Small tables with named rows and columns. After each table, cells are looked up by row and column.

badu =
     fodetus  fom  kipesut  fug  dov  kamiv  bil
bur       98   33       61   60  244     50   70
nuf       87   64       63   61  160     68   74
gov       57  105       81   65   82     87   77

What is the bil of bur in badu?
70
What is the kamiv of nuf in badu?
68
What is the fom of bur in badu?
33
What is the dov of gov in badu?
82
What is the kipesut of gov in badu?
81
What is the fodetus of bur in badu?
98
What is the fug of gov in badu?
65
What is the fom of gov in badu?
105
What is the kamiv of bur in badu?
50
What is the fug of bur in badu?
60
What is the fodetus of nuf in badu?
87
What is the kamiv of gov in badu?
87
What is the fug of nuf in badu?
61

kep:
|  | zapakan | fosel | dotudut | zenanut | fol | peboraf | bip | manam |
|---|---|---|---|---|---|---|---|---|
| pogulo | 0.524 | 0.714 | 0.351 | 0.678 | 0.684 | 0.583 | 0.512 | 0.679 |
| mek | 0.706 | 0.548 | 0.478 | 0.606 | 0.620 | 0.561 | 0.371 | 0.298 |
| dofov | 0.576 | 0.624 | 0.441 | 0.531 | 0.455 | 0.424 | 0.719 | 0.738 |
| tapirel | 0.686 | 0.466 | 0.446 | 0.506 | 0.497 | 0.527 | 0.679 | 0.581 |
| pafego | 0.668 | 0.489 | 0.529 | 0.569 | 0.587 | 0.611 | 0.366 | 0.238 |
| mumisa | 0.569 | 0.417 | 0.566 | 0.470 | 0.504 | 0.597 | 0.528 | 0.363 |
| ledafof | 0.645 | 0.527 | 0.521 | 0.591 | 0.621 | 0.619 | 0.327 | 0.207 |
| daveti | 0.929 | 0.399 | 0.369 | 0.595 | 0.597 | 0.681 | 0.606 | 0.489 |

What is the fosel of mumisa in kep?
0.417
What is the manam of ledafof in kep?
0.207
What is the bip of daveti in kep?
0.606
What is the peboraf of mek in kep?
0.561
What is the fosel of daveti in kep?
0.399
What is the manam of pogulo in kep?
0.679
What is the bip of dofov in kep?
0.719
What is the manam of mek in kep?
0.298
Row with the largest zenanut: pogulo

duv.tsv
	pire	visi	gagod	loza	lemitez	lotedit	gev	gifa	vuzo	dazef
porok	-0.40	-0.16	-0.17	-0.16	-0.52	-0.73	-0.28	-0.52	-0.18	-0.27
dagiro	-0.20	-0.26	-0.19	-0.13	-0.55	-0.04	-0.06	-0.23	-0.34	0.03
lim	-0.53	-0.36	-0.35	-0.10	-0.16	0.56	-0.06	-0.38	-0.30	0.15
ler	-0.13	-0.25	-0.49	-0.29	-0.32	-0.12	-0.16	-0.19	-0.50	-0.52
vak	-0.56	-0.13	-0.23	-0.26	-0.68	-0.28	-0.54	-0.29	-0.29	0.00
siref	-0.26	-0.39	-0.02	-0.24	-0.20	0.04	0.01	-0.26	-0.30	-0.10
gipavem	-0.17	-0.18	-0.29	-0.37	-0.14	-0.09	-0.33	-0.47	-0.27	-0.42
los	-0.37	-0.12	-0.25	-0.36	-0.96	-0.74	-0.14	-0.51	-0.15	-0.07
lokof	-0.13	-0.24	-0.23	-0.40	-0.18	-0.26	-0.31	-0.22	-0.25	-0.35

gagod of lim is -0.35
loza of dagiro is -0.13
vuzo of los is -0.15
visi of siref is -0.39
loza of lokof is -0.40
gagod of ler is -0.49
Row with the largest lotedit: lim

Table sot
,fadob,vod,guk,damo,mik
noli,82136,36152,29416,40020,19336
dof,18425,41225,44297,39638,50300
fuzi,54996,38560,36359,39694,31994

vod of fuzi is 38560
mik of fuzi is 31994
mik of noli is 19336
mik of dof is 50300
guk of dof is 44297
fadob of dof is 18425
vod of noli is 36152
guk of noli is 29416
fadob of fuzi is 54996
guk of fuzi is 36359
damo of fuzi is 39694
damo of dof is 39638
vod of dof is 41225
fadob of noli is 82136
damo of noli is 40020

nud
|  | kan | reb | vusipi | tuboniz | ros | rupuvet |
|---|---|---|---|---|---|---|
| faf | 154 | 117 | 120 | 77 | 85 | 69 |
| ses | 206 | 68 | 80 | 49 | 139 | 114 |
| mufo | 25 | 199 | 178 | 210 | 143 | 188 |
| kes | 177 | 106 | 133 | 142 | 208 | 161 |
| ligopuf | 186 | 88 | 107 | 123 | 177 | 134 |
| buvar | 203 | 152 | 174 | 140 | 147 | 116 |
| posi | 51 | 143 | 116 | 52 | 51 | 43 |
| lor | 139 | 101 | 116 | 104 | 123 | 111 |

rupuvet of kes = 161
vusipi of kes = 133
ros of buvar = 147
reb of faf = 117
rupuvet of buvar = 116
ros of kes = 208
tuboniz of kes = 142
tuboniz of posi = 52
reb of ses = 68
vusipi of ses = 80
ros of posi = 51
vusipi of mufo = 178
rupuvet of ligopuf = 134

mased =
,kol,nar,dekol,kif
mak,0.30,0.06,0.47,0.79
genifon,0.59,-0.26,0.11,-0.30
tem,-0.40,0.59,-0.08,0.04
badisu,0.48,-0.18,0.02,-0.43
zuzata,0.69,-0.33,0.28,0.02
gupos,-0.05,0.35,0.35,0.80
mimip,0.70,-0.33,0.30,0.06
tibiv,0.19,0.06,-0.13,-0.54
vubi,0.67,-0.29,0.39,0.31
gutedab,-0.12,0.32,-0.19,-0.45

kif of mimip is 0.06
kif of vubi is 0.31
dekol of mak is 0.47
kif of gupos is 0.80
kif of tibiv is -0.54
kol of gutedab is -0.12
kol of tibiv is 0.19
kol of zuzata is 0.69
dekol of tem is -0.08
kol of badisu is 0.48
nar of zuzata is -0.33
kol of mak is 0.30
kol of gupos is -0.05
dekol of tibiv is -0.13
dekol of mimip is 0.30
nar of gupos is 0.35
kif of gutedab is -0.45
Which row has the largest nar? tem

rifepi
cols = derom, dag, sim, ror, kigu, ferutot, lutelif
fasuta: [200, 97, 94, 130, 84, 75, 138]
ruliteg: [62, 128, 134, 142, 73, 118, 85]
zokof: [178, 117, 90, 148, 90, 92, 137]
geb: [30, 116, 94, 135, 79, 149, 71]
barevub: [104, 108, 60, 91, 133, 147, 93]
fupupus: [45, 95, 122, 120, 78, 138, 97]
kal: [170, 134, 129, 123, 63, 92, 103]
leg: [122, 121, 96, 115, 123, 116, 99]

fasuta, kigu: 84
barevub, lutelif: 93
zokof, ror: 148
fasuta, derom: 200
leg, ferutot: 116
zokof, dag: 117
geb, dag: 116
fasuta, sim: 94
ruliteg, ferutot: 118
zokof, ferutot: 92
fupupus, ror: 120
kal, sim: 129
geb, ferutot: 149
kal, lutelif: 103
leg, lutelif: 99
leg, dag: 121
geb, sim: 94
ruliteg, kigu: 73

likima =
	sipo	fiv	mam
garoto	57090	54661	53393
guvid	35641	58399	48454
lov	55875	58896	63592
mefib	32504	66926	56661
todev	46354	63524	44505
mev	14198	68029	13688
situde	53597	49290	67508
lur	39587	57550	56364
zor	58547	62333	59469
gud	80815	60052	67538
tif	54871	54067	39129

mefib, mam -> 56661
lur, mam -> 56364
gud, sipo -> 80815
gud, mam -> 67538
lov, mam -> 63592
mefib, fiv -> 66926
mefib, sipo -> 32504
mev, mam -> 13688
guvid, sipo -> 35641
zor, mam -> 59469
tif, fiv -> 54067
lov, fiv -> 58896

gorenar =
	pas	sodolik	zarilo	tafu	tiku
tukig	3.1	4.3	4.1	5.0	3.9
nokel	3.8	4.6	4.1	4.8	5.6
putub	4.1	3.4	3.5	3.8	3.8
gidoz	4.2	3.0	4.3	5.5	2.0
ras	4.2	5.3	4.6	3.8	3.9
pudilav	4.7	1.8	2.4	7.8	3.0
susuros	4.3	2.6	7.7	3.6	1.6
rebok	3.9	4.7	3.1	5.3	6.4
dud	3.4	4.3	5.0	4.5	4.0
donu	3.3	4.0	4.3	5.8	4.8
vedobi	4.2	3.0	4.6	5.4	5.1

pas of donu: 3.3
pas of rebok: 3.9
pas of tukig: 3.1
zarilo of nokel: 4.1
tiku of vedobi: 5.1
tiku of pudilav: 3.0
zarilo of tukig: 4.1
tiku of dud: 4.0
pas of pudilav: 4.7
zarilo of susuros: 7.7
zarilo of ras: 4.6
tafu of susuros: 3.6
sodolik of tukig: 4.3
tafu of putub: 3.8
tafu of pudilav: 7.8
sodolik of dud: 4.3
zarilo of gidoz: 4.3
tiku of susuros: 1.6
sodolik of ras: 5.3
sodolik of gidoz: 3.0

